(in the rows, 128 means zero)
Each row of numbers stands for one object and depends on some of the facts below. Use the named rows to name the rest.

How the objects are related:
ω: refers to; ψ: points at; α: is of sort
<1021> ω: <1483>
<1086> ω: <763>,<1035>,<1361>
<1107> ω: <778>,<1856>,<1364>
<1123> ω: <1179>
<1135> ω: <1858>
<1159> ω: <550>,<1483>,<1015>,<1856>,<1843>
<1272> ω: <1797>,<204>,<1364>
<1283> ω: <513>,<1576>
<12> ω: <1229>,<1542>
<1300> ω: <1688>
<1419> ω: <287>,<516>
<1438> ω: <466>,<83>
<1451> ω: <1412>,<1240>
<1460> ω: <216>,<573>
<1470> ω: <1688>,<83>,<26>
<1478> ω: <761>,<1518>
<1479> ω: <1518>
<1500> ω: <143>,<127>
<1529> ω: <827>,<914>
<1622> ω: <1253>,<536>,<827>,<717>,<1856>
<162> ω: <1856>,<914>,<1409>
<1649> ω: <50>
<1710> ω: <1343>,<1797>,<77>,<1364>
<172> ω: <1240>
<1737> ω: <143>
<1743> ω: <1059>,<1765>
<1772> ω: <1253>,<340>,<63>
<1866> ω: <1427>
<1868> ω: <1229>,<127>
<1883> ω: <1198>,<717>
<225> ω: <1688>,<1324>
<28> ω: <401>,<1324>
<2> ω: <513>,<464>,<747>
<301> ω: <1491>,<1513>
<313> ω: <1051>
<345> ω: <1518>,<628>
<412> ω: <1179>,<236>
<426> ω: <1157>,<1035>
<443> ω: <1427>
<467> ω: <906>,<1229>
<46> ω: <1339>,<764>
<521> ω: <257>
<547> ω: <900>,<517>,<257>
<598> ω: <287>,<1765>,<249>
<59> ω: <1683>
<681> ω: <1481>,<788>,<1513>,<1683>
<751> ω: <1032>,<271>
<766> ω: <1198>,<628>
<768> ω: <1198>,<209>,<192>
<771> ω: <209>,<461>
<772> ω: <83>,<1051>
<777> ω: <281>,<607>,<761>
<789> ω: <81>,<1398>
<826> ω: <761>,<1324>,<1537>
<830> ω: <628>
<860> ω: <287>,<1683>
<871> ω: <249>
<942> ω: <245>,<271>
<955> ω: <906>,<63>,<342>
<959> ω: <1856>,<1409>
<968> ω: <192>
{<1059>,<342>} ψ <521>
{<1059>,<1289>} ψ <827>
{<1093>,<1500>,<628>} ψ <1601>
{<1093>,<1491>} ψ <251>
{<1093>} ψ <446>
{<1095>,<1478>,<209>} ψ <1666>
{<1095>,<46>,<59>} ψ <768>
{<1095>} ψ <63>
{<1097>,<550>} ψ <237>
{<1097>,<1500>,<340>} ψ <1765>
{<1135>,<1500>} ψ <402>
{<1135>,<55>} ψ <1599>
{<1202>,<1324>} ψ <320>
{<1202>,<516>} ψ <887>
{<1202>,<1289>,<1513>,<772>,<906>} ψ <1749>
{<1202>} ψ <1051>
{<1202>,<1802>,<764>} ψ <1843>
{<1202>} ψ <271>
{<1240>} ψ <860>
{<1240>,<1491>} ψ <1253>
{<1240>,<1478>} ψ <1858>
{<1240>,<1866>} ψ <1086>
{<1240>,<467>} ψ <249>
{<1289>,<340>,<55>} ψ <896>
{<1289>} ψ <1537>
{<1324>} ψ <464>
{<1324>,<1709>,<216>,<461>,<467>} ψ <1035>
{<1361>,<906>} ψ <1018>
{<1478>} ψ <301>
{<1478>} ψ <1419>
{<1478>} ψ <1409>
{<1491>} ψ <1425>
{<1491>,<547>} ψ <1157>
{<1500>,<172>,<342>} ψ <1649>
{<1513>,<536>} ψ <1123>
{<1513>,<1688>} ψ <1743>
{<1513>} ψ <1797>
{<1580>,<772>} ψ <778>
{<1580>} ψ <1468>
{<1580>,<536>} ψ <968>
{<1580>} ψ <914>
{<1580>,<209>} ψ <236>
{<1688>,<209>} ψ <1339>
{<1709>,<172>} ψ <959>
{<1709>,<461>} ψ <1479>
{<1709>} ψ <607>
{<172>,<216>} ψ <223>
{<172>,<826>} ψ <149>
{<1772>,<789>} ψ <1481>
{<1772>,<1866>,<342>,<536>} ψ <1296>
{<1772>,<930>} ψ <77>
{<1772>} ψ <1364>
{<1799>,<1868>} ψ <143>
{<1799>,<1868>,<789>} ψ <763>
{<1799>,<26>,<46>} ψ <1385>
{<1802>,<789>} ψ <771>
{<1802>,<1868>,<550>} ψ <83>
{<1802>,<550>} ψ <1533>
{<1866>,<627>} ψ <1451>
{<1866>,<536>} ψ <466>
{<1866>} ψ <192>
{<1868>,<628>} ψ <133>
{<195>,<216>,<547>} ψ <204>
{<195>,<461>} ψ <1460>
{<209>,<826>} ψ <1300>
{<26>} ψ <1737>
{<26>} ψ <1807>
{<26>,<55>} ψ <1856>
{<340>,<547>} ψ <871>
{<461>} ψ <1021>
{<461>,<46>} ψ <557>
{<467>,<906>} ψ <1518>
{<467>} ψ <81>
{<481>} ψ <345>
{<481>,<55>} ψ <28>
{<481>} ψ <729>
{<481>,<789>} ψ <955>
{<481>,<906>} ψ <443>
{<481>,<516>} ψ <717>
{<536>,<628>} ψ <1675>
{<536>} ψ <766>
{<536>,<930>} ψ <225>
{<547>} ψ <751>
{<547>,<573>,<789>} ψ <1683>
{<550>} ψ <900>
{<55>} ψ <287>
{<59>} ψ <1272>
{<59>} ψ <50>
{<627>} ψ <1179>
{<627>} ψ <34>
{<627>} ψ <2>
{<628>} ψ <245>
{<764>} ψ <1032>
{<789>} ψ <1412>
{<826>} ψ <1758>
{<826>} ψ <257>
{<826>} ψ <1542>
{<930>} ψ <12>
{<1015>,<1018>,<1021>,<1032>,<1059>,<1095>,<1097>,<1107>,<1135>,<1157>,<1159>,<1179>,<1198>,<1202>,<1229>,<1253>,<1272>,<127>,<1289>,<12>,<1324>,<1339>,<133>,<1343>,<1361>,<1364>,<1385>,<1412>,<1419>,<1427>,<1438>,<143>,<1478>,<1481>,<1483>,<1491>,<149>,<1500>,<1513>,<1529>,<1533>,<1537>,<1542>,<1576>,<1580>,<1601>,<1622>,<162>,<1649>,<1666>,<1675>,<1709>,<1710>,<172>,<1743>,<1758>,<1765>,<1772>,<1797>,<1799>,<1802>,<1807>,<1856>,<1858>,<192>,<195>,<209>,<216>,<225>,<249>,<251>,<26>,<271>,<281>,<287>,<28>,<2>,<313>,<320>,<340>,<345>,<34>,<402>,<412>,<426>,<446>,<464>,<466>,<467>,<46>,<50>,<517>,<521>,<536>,<550>,<55>,<573>,<598>,<59>,<607>,<628>,<63>,<681>,<717>,<729>,<747>,<751>,<761>,<763>,<764>,<768>,<771>,<772>,<777>,<778>,<77>,<789>,<81>,<826>,<827>,<830>,<83>,<860>,<871>,<906>,<914>,<930>,<955>,<959>,<968>} α plazur
{<1035>,<1051>,<1086>,<1093>,<1123>,<1240>,<1283>,<1296>,<1300>,<1398>,<1409>,<1425>,<1451>,<1460>,<1468>,<1470>,<1479>,<1518>,<1599>,<1683>,<1688>,<1737>,<1749>,<1843>,<1866>,<1868>,<1883>,<204>,<223>,<236>,<237>,<245>,<257>,<301>,<342>,<401>,<443>,<461>,<481>,<513>,<516>,<547>,<557>,<627>,<766>,<788>,<887>,<896>,<900>,<942>} α fofo

Some rows with their names:
<573>: [122 132 118 146 138 129 133 124 146 126 111 162 107 135 112 114 127 120
 132 140 124 141 160 115 122 118 123 130 122 123 122 120]
<1710>: [123 117 137 162 118 119 121 126 121 127 109 113 152 118 133 150 131 123
 119 127 128 121 107 145 122 136 128 124 122 125 112 124]
<461>: [127 120 119  95 189 118 126 123 133 127 131 118 103 130 114 116 127 144
 177 120 148 117 178 116 143 114 121 140 157 123 117 126]
<1883>: [125 117 118  93 130 122 123 125 141 126 106 115 199 118 171 115 125 122
 122 120 135 116 105 139 121 162 138 137 119 125 107 127]
<1289>: [123 145 121 103 170 172 122 152 127 129 114 113 106 150 111 115 125 122
 118 156 122 125 154 116 128 138 119 123 119 126 126 134]
<249>: [124 133 155 101 121 120 126 125 114 128 155 117 104 138 119 115 123 121
 141 125 119 130 129 134 146 112 123 121 120 139 136 122]
<827>: [123 143 125 119 117 134 123 124 123 131 143 115 105 134 115 139 126 124
 121 122 126 148 130 131 133 119 121 120 120 125 147 130]
<1802>: [123 153 121 127 136 127 124 126 153 124 110 180 106 137 111 113 124 127
 118 149 124 156 136 114 120 119 124 149 123 123 120 122]
<598>: [125 120 173 127 117 119 134 135 118 138 110 115 150 121 122 113 123 123
 119 140 121 115 111 174 127 126 132 124 125 126 108 123]
<1095>: [127 128 130 165 128 159 126 132 114 126 107 161 106 134 106 115 148 121
 149 155 120 117 113 112 145 145 125 123 165 135 133 122]
<1743>: [125 119 140 132 116 117 124 141 116 131 107 115 150 118 130 138 124 125
 118 139 121 116 112 145 122 151 142 122 125 125 108 123]
<771>: [124 120 135 153 115 120 125 127 125 127 110 125 129 120 160 143 122 125
 119 131 119 128 108 149 119 125 127 139 123 123 110 121]
<251>: [125 135 126 125 117 135 125 125 119 128 148 125 105 133 119 132 124 126
 125 119 126 138 124 133 136 117 118 120 124 130 144 121]
<149>: [125 131 130 126 119 133 126 123 119 127 152 122 104 135 125 133 126 124
 132 117 123 137 133 127 136 117 121 120 120 133 145 124]
<127>: [134 124 128 104 116 169 128 124 112 126 158 123 104 119 144 173 125 124
 118 119 122 149 142 115 139 116 128 123 125 121 130 122]
<942>: [130 119 117  98 122 119 124 124 132 125 108 115 192 123 143 114 123 121
 119 118 137 118 109 135 121 128 146 144 123 123 105 132]
<1339>: [123 140 131 112 117 140 124 126 115 125 142 124 105 135 118 129 126 124
 134 125 123 131 118 116 135 125 124 121 126 135 149 122]
<1529>: [123 118 139 174 115 119 122 125 128 132 108 113 156 117 132 148 134 125
 121 124 137 124 110 145 122 141 124 122 121 124 110 123]
<959>: [123 115 149 207 115 120 124 124 154 135 111 113 167 116 119 141 156 118
 120 119 182 128 116 135 134 134 121 121 122 125 115 126]
<1858>: [125 135 134 121 114 135 123 126 115 125 140 127 104 130 127 137 127 120
 132 120 121 135 123 122 137 117 121 121 123 131 147 122]

Rows to name:
No name comes twice in this set of rows, the named rows included.
[129 135 142 133 118 145 122 124 116 125 127 132 108 130 116 124 130 124
 145 123 123 122 110 114 144 133 127 122 141 135 151 121] | <1666>
[136 138 151 136 114 136 120 124 116 124 117 163 104 128 118 121 133 122
 147 127 123 127 107 114 135 117 123 120 148 125 152 121] | <1385>
[134 131 119 162 126 142 126 129 119 123 104 168 102 144 108 111 143 124
 144 150 121 118 119 110 125 113 119 123 147 132 132 119] | <26>
[151 117 119  96 118 117 126 155 150 123 110 150 114 159 109 112 125 140
 157 123 146 118 122 116 123 120 142 137 164 178 133 150] | <1688>
[140 119 124  98 115 187 131 124 120 125 166 120 107 118 156 196 125 123
 122 123 119 156 155 112 138 114 132 124 124 121 120 121] | <1229>
[125 146 127 124 129 149 123 124 119 127 155 120 107 130 173 114 122 122
 133 120 121 149 119 139 134 149 122 120 127 122 149 120] | <1198>
[123 145 119 151 143 134 123 124 157 125 109 173 105 135 105 112 133 121
 121 141 124 148 137 122 120 119 127 141 126 122 124 120] | <550>
[150 136 117 119 116 115 124 125 129 132 110 169 106 146 108 171 124 122
 135 124 122 143 109 125 121 117 120 153 126 132 146 124] | <83>
[145 133 128 129 142 139 130 123 120 137 166 118 106 134 106 118 138 129
 121 117 122 123 125 194 152 109 119 123 122 151 140 124] | <1765>
[124 138 118 117 151 153 125 140 122 125 111 121 103 141 109 113 124 123
 126 150 120 132 160 109 125 119 122 122 121 122 124 126] | <1361>
[126 119 118 216 143 118 128 145 129 136 107 129 150 128 140 118 130 122
 137 147 124 115 107 116 120 239 143 122 123 124 113 127] | <1478>

Now the same objects, written a new way:
Some rows with their names:
<204>: [142 140 143 121 171 129 146 188 102 111 153 122  38 163 152]
<778>: [160 127 137 138 148 153 134 137  90  89  72 125 115 156 151]
<209>: [161 103 134 152 124 113 138 134 117 106  81 119 123 161 120]
<1500>: [ 92 127 150 125 116 104 148 156  99 164 111 129 105 148 117]
<1135>: [137 111 157 141 129 105 154 150  89 151  93 132 139 155 123]
<830>: [140  85 142 128 133 118 176 159  97 142  98 129 112 170 126]
<237>: [146 114 131 146 154 112 149 211  82 143 107 116  87 163 112]
<573>: [144 130 146 143 121 119 141 162 121 142 120 132  96 156 130]
<906>: [125 155 115 139 124 121 136 153 118 143 106 106 113 155  78]
<959>: [128 120 136 103 172 146 152 137  65 132  84 121 135 178 141]
<627>: [129 122 123 163 120 107 146 188  91 152 133 141  54 192 129]
<1537>: [171  77 152 143 109 118 166 181 108  86  80 124 118 154 124]
<1419>: [155  79 152 125 127  88 117 177  53 125  57 142 148 153 177]
<2>: [116 117 146 131  92 117 156 188  56 149  74 137 111 183 146]
<1364>: [172 156 137 135 144 161 132 153 106  93 102 130  79 155 154]
<446>: [138 127 150 119 123 127 149 181  96 113 107 131 104 157 136]
<143>: [145 155 139 150 113 117 132 183  99  96  84  99 120 141 117]
<481>: [140 103 179 179 145 103 140 166  85 113 111 128  91 144 142]
<236>: [159  77 133 165 144 102 124 190  71  94  68 101 114 153 115]
<1051>: [159  99 137 144 140 114 154 212 106 107 118 120  63 153 119]

Which object is each row?
No name comes twice in this set of rows, the named rows included.
[163 130 132 123 126 108 112 183 120 157 122 146 109 170 115] | <1491>
[ 97 133 140 139 136 131 159 120  88 166  95 136 105 156 134] | <1772>
[ 95 118 152 166 136  94 153 173  64 150  99 105 107 147 107] | <1868>
[170  97 153 147 140 116 164 204 117  87 123 109  49 162 126] | <1518>
[153 150 125 141 186 145 154 177  90 128 114 116  53 168 127] | <1843>
[150 156 120 139  91 128 128 202 102 122 100 123  76 187 132] | <1179>
[133  70 140 121 155 107 182 198  80 136 110 112  87 182 114] | <1479>
[148 121 140 100 126 110 133 199  96 151 111 154 109 157 156] | <871>
[156 131 146 132 131  65 140 165  96 149 125 152 121 145 195] | <59>
[122 119 146 186 142 107 119 156  81 113  95  95  97 151 101] | <342>
[132  61 177 154 110 100 164 139  83 120  81 148 128 143 149] | <772>
[144 157 128 126 143 152 131 149  99 101  88  89 114 170 118] | <1253>
[178 118 146 159 125 103  94 166 112 128 102 145 114 147 147] | <1513>

